Below are the code and all the weights of a small trained network. Each question names an input and a target symbol and asks about switching units off, where a switched-off unit gives its printed mean instead of its output.

import numpy as np


def w(rows, s, z=0):
    codes = np.array(rows[::2]) - 128.0
    scale = np.full(codes.shape[1], s)
    scale[-1] = z or s
    return codes * scale


def f(y):
    return y / 2 * (1 + np.tanh(0.7978845608 * (y + 0.044715 * y**3)))


def softmax(a):
    e = np.exp(a - a.max(-1, keepdims=True))
    return e / e.sum(-1, keepdims=True)


def log_softmax(a):
    a = a - a.max(-1, keepdims=True)
    return a - np.log(np.exp(a).sum(-1, keepdims=True))


def net(x, mask):
    ids = ['εηξπψω'.index(c) for c in x.split()]
    T = len(ids)
    res = E[ids] + P[:T]
    u = 0
    for l in range(3):
        q, k, v = (res @ M[l].T for M in (Q, K, V))
        z = softmax(np.where(np.tri(T) > 0, q @ k.T / 2**0.5, -1e9)) @ v
        res = res + np.where(mask[u], z, O[l][:, -1]) @ O[l][:, :-1]
        u += 1
        y = f(res @ A[l][:, :-1].T + A[l][:, -1])
        res = res + np.where(mask[u : u + 12], y, B[l][:, -1]) @ B[l][:, :-1]
        u += 12
    return log_softmax(res[-1] @ U[:, :-1].T + U[:, -1])


Q, K, V, O, A, B = {}, {}, {}, {}, {}, {}
E = w([
[10,159,71,100],'ε',
[82,249,214,90],'η',
[141,147,171,190],'ξ',
[144,125,137,140],'π',
[128,143,85,41],'ψ',
[239,123,169,191],'ω',
],0.014)
P = w([
[205,248,3,138],'0',
[129,120,95,73],'1',
[176,176,62,110],'2',
[144,185,66,102],'3',
[137,91,173,110],'4',
[129,127,148,106],'5',
[110,103,181,96],'6',
[106,105,192,94],'7',
[116,103,197,91],'8',
[128,146,158,100],'9',
[138,150,163,100],'10',
],0.0069)
Q[0] = w([
[143,160,132,155],'0.h0',
[111,11,11,104],'0.h0',
],0.011)
K[0] = w([
[94,161,94,2],'0.h0',
[145,18,76,163],'0.h0',
],0.0091)
V[0] = w([
[91,161,142,146],'0.h0',
[174,105,244,151],'0.h0',
],0.011)
O[0] = w([
[127,238,172,254,189],'0.h0',
[135,93,211,174,4],'0.h0',
],0.008,0.0028)
A[0] = w([
[91,129,99,139,185],'0.n0',
[171,167,75,105,212],'0.n1',
[150,168,95,69,61],'0.n2',
[186,203,205,182,209],'0.n3',
[139,130,144,67,200],'0.n4',
[66,184,134,102,110],'0.n5',
[117,46,147,89,108],'0.n6',
[120,155,118,159,64],'0.n7',
[123,142,198,184,217],'0.n8',
[167,136,192,187,249],'0.n9',
[101,176,120,2,224],'0.n10',
[127,123,138,197,164],'0.n11',
],0.0088,0.0013)
B[0] = w([
[34,146,79,11,142],'0.n0',
[225,112,98,59,195],'0.n1',
[56,164,223,119,181],'0.n2',
[142,135,132,212,254],'0.n3',
[134,121,215,33,158],'0.n4',
[171,142,173,195,188],'0.n5',
[49,124,133,126,124],'0.n6',
[117,130,97,236,136],'0.n7',
[103,167,119,231,190],'0.n8',
[79,174,21,253,201],'0.n9',
[236,145,173,102,255],'0.n10',
[90,89,104,187,144],'0.n11',
],0.0046,0.0059)
Q[1] = w([
[83,70,253,136],'1.h0',
[121,38,158,164],'1.h0',
],0.0049)
K[1] = w([
[47,2,180,145],'1.h0',
[46,10,164,36],'1.h0',
],0.0067)
V[1] = w([
[13,179,114,227],'1.h0',
[167,218,254,75],'1.h0',
],0.0048)
O[1] = w([
[109,97,24,38,114],'1.h0',
[46,215,254,213,255],'1.h0',
],0.0052,0.0041)
A[1] = w([
[158,154,42,94,159],'1.n0',
[111,67,95,134,36],'1.n1',
[137,174,178,151,151],'1.n2',
[133,225,168,116,192],'1.n3',
[102,95,169,112,229],'1.n4',
[182,159,139,84,104],'1.n5',
[113,107,54,171,254],'1.n6',
[142,91,135,138,217],'1.n7',
[148,159,124,226,115],'1.n8',
[172,63,108,110,125],'1.n9',
[108,134,149,109,140],'1.n10',
[63,179,88,254,184],'1.n11',
],0.0096,0.0026)
B[1] = w([
[89,169,121,36,147],'1.n0',
[98,105,90,162,119],'1.n1',
[89,11,189,213,190],'1.n2',
[121,113,254,153,218],'1.n3',
[162,147,155,82,135],'1.n4',
[59,147,138,156,159],'1.n5',
[81,121,88,64,149],'1.n6',
[241,90,59,70,130],'1.n7',
[209,51,153,60,222],'1.n8',
[100,102,101,120,126],'1.n9',
[108,130,159,71,134],'1.n10',
[39,70,142,48,253],'1.n11',
],0.0062,0.014)
Q[2] = w([
[98,75,107,155],'2.h0',
[254,215,48,180],'2.h0',
],0.0056)
K[2] = w([
[145,53,106,178],'2.h0',
[165,154,1,132],'2.h0',
],0.0081)
V[2] = w([
[255,78,114,235],'2.h0',
[198,170,75,49],'2.h0',
],0.0061)
O[2] = w([
[102,230,233,2,52],'2.h0',
[181,127,198,130,5],'2.h0',
],0.008,0.015)
A[2] = w([
[76,76,149,95,133],'2.n0',
[53,118,129,123,122],'2.n1',
[76,22,134,97,77],'2.n2',
[171,151,102,161,229],'2.n3',
[80,83,98,12,144],'2.n4',
[150,84,177,216,63],'2.n5',
[78,122,96,69,111],'2.n6',
[199,87,32,119,128],'2.n7',
[126,106,165,1,253],'2.n8',
[165,149,160,159,193],'2.n9',
[142,109,148,205,102],'2.n10',
[91,113,137,122,143],'2.n11',
],0.0087,0.0042)
B[2] = w([
[184,119,111,103,207],'2.n0',
[175,247,80,168,195],'2.n1',
[178,145,142,119,248],'2.n2',
[166,71,60,187,140],'2.n3',
[174,173,167,122,189],'2.n4',
[51,183,141,69,199],'2.n5',
[124,216,233,172,161],'2.n6',
[1,116,167,68,160],'2.n7',
[160,102,172,139,157],'2.n8',
[181,133,250,162,144],'2.n9',
[49,133,139,67,172],'2.n10',
[214,216,108,129,169],'2.n11',
],0.006,0.014)
U = w([
[73,90,97,190,157],'ε',
[102,195,116,119,26],'η',
[64,72,114,3,145],'ξ',
[209,147,155,212,253],'π',
[63,136,214,151,48],'ψ',
[152,168,152,18,126],'ω',
],0.0078,0.0043)

Each question gives the input, a string of symbols that net reads in full, and the target symbol t.
The units are the heads (2 rows each of Q, K, V and O) and the neurons (one row each of A and B). Each row of codes is followed by its name. A weight is (code - 128) times the scale printed after its matrix; where a second scale follows, it is the last column's (O, A, B and U).
mask holds one flag per unit, layer by layer, with each layer's heads first. A switched-off unit (its flag False) gives its mean, the last column of its rows in O or B, instead of its output. The means were averaged over made-up inputs and are rounded, as every weight is.
A unit's drop is (log p(t) with every unit on - log p(t) with that unit switched off) / (log p(t) with every unit on - log p(t) with every unit switched off).
The circuit of an input: a set's keep is (log p(t) with only the set's units on - log p(t) with every unit switched off) / (log p(t) with every unit on - log p(t) with every unit switched off). Starting from the 12 units with the biggest drops (on a tie, the unit counted first), units are removed one at a time, each time the one whose removal leaves the highest keep (on an exact tie, the one counted first), for as long as the keep stays at least 0.8.
circuit, biggest first: the units of the circuit, biggest drop first
top k neurons: the k neurons with the biggest drops, biggest first
top k neurons in layer l: the k neurons of layer l with the biggest drops, biggest first
input ε ε ψ, target ε: circuit, biggest first => (2.h0; 1.n8)
input ξ ω ω ξ ε, target ω: circuit, biggest first => (2.h0; 1.n2)
input π ω ε ψ ω ψ, target π: circuit, biggest first => (1.n11)
input π π ψ ψ ε ε ψ, target ψ: top 3 neurons => (0.n10; 1.n11; 0.n9)
input ψ ψ π ω, target ψ: top 2 neurons => (0.n10; 2.n5)
input ψ ψ ξ ε, target ψ: top 3 neurons => (0.n10; 0.n1; 1.n3)
input ψ ε ε, target ψ: top 2 neurons => (0.n10; 1.n3)
input ξ ε π, target ξ: top 2 neurons => (2.n7; 2.n1)
input ω η ω ε ψ, target ω: top 3 neurons in layer 0 => (0.n3; 0.n9; 0.n5)
input ε ω ε ξ, target ε: top 3 neurons in layer 1 => (1.n0; 1.n8; 1.n3)
input η ω η η ω, target ξ: top 2 neurons => (1.n8; 2.n7)
input η ψ π π ω ψ ψ ε ψ ω, target ξ: top 2 neurons in layer 1 => (1.n8; 1.n11)
input ψ ω ω, target ψ: top 2 neurons => (0.n10; 0.n1)
input ω π ξ, target ω: circuit, biggest first => (2.h0)
input ω η π ξ ε π π ψ, target ω: top 2 neurons in layer 1 => (1.n2; 1.n0)
input ω π π, target ω: top 2 neurons => (1.n11; 1.n3)
input ε ε ω, target ε: top 2 neurons => (1.n0; 2.n3)
input ψ ψ η, target ψ: top 2 neurons => (1.n3; 2.n5)
input π ψ ε ψ ψ ξ ψ, target ψ: top 3 neurons in layer 1 => (1.n11; 1.n8; 1.n3)
input ψ ω ψ ξ, target ψ: top 2 neurons in layer 1 => (1.n11; 1.n3)
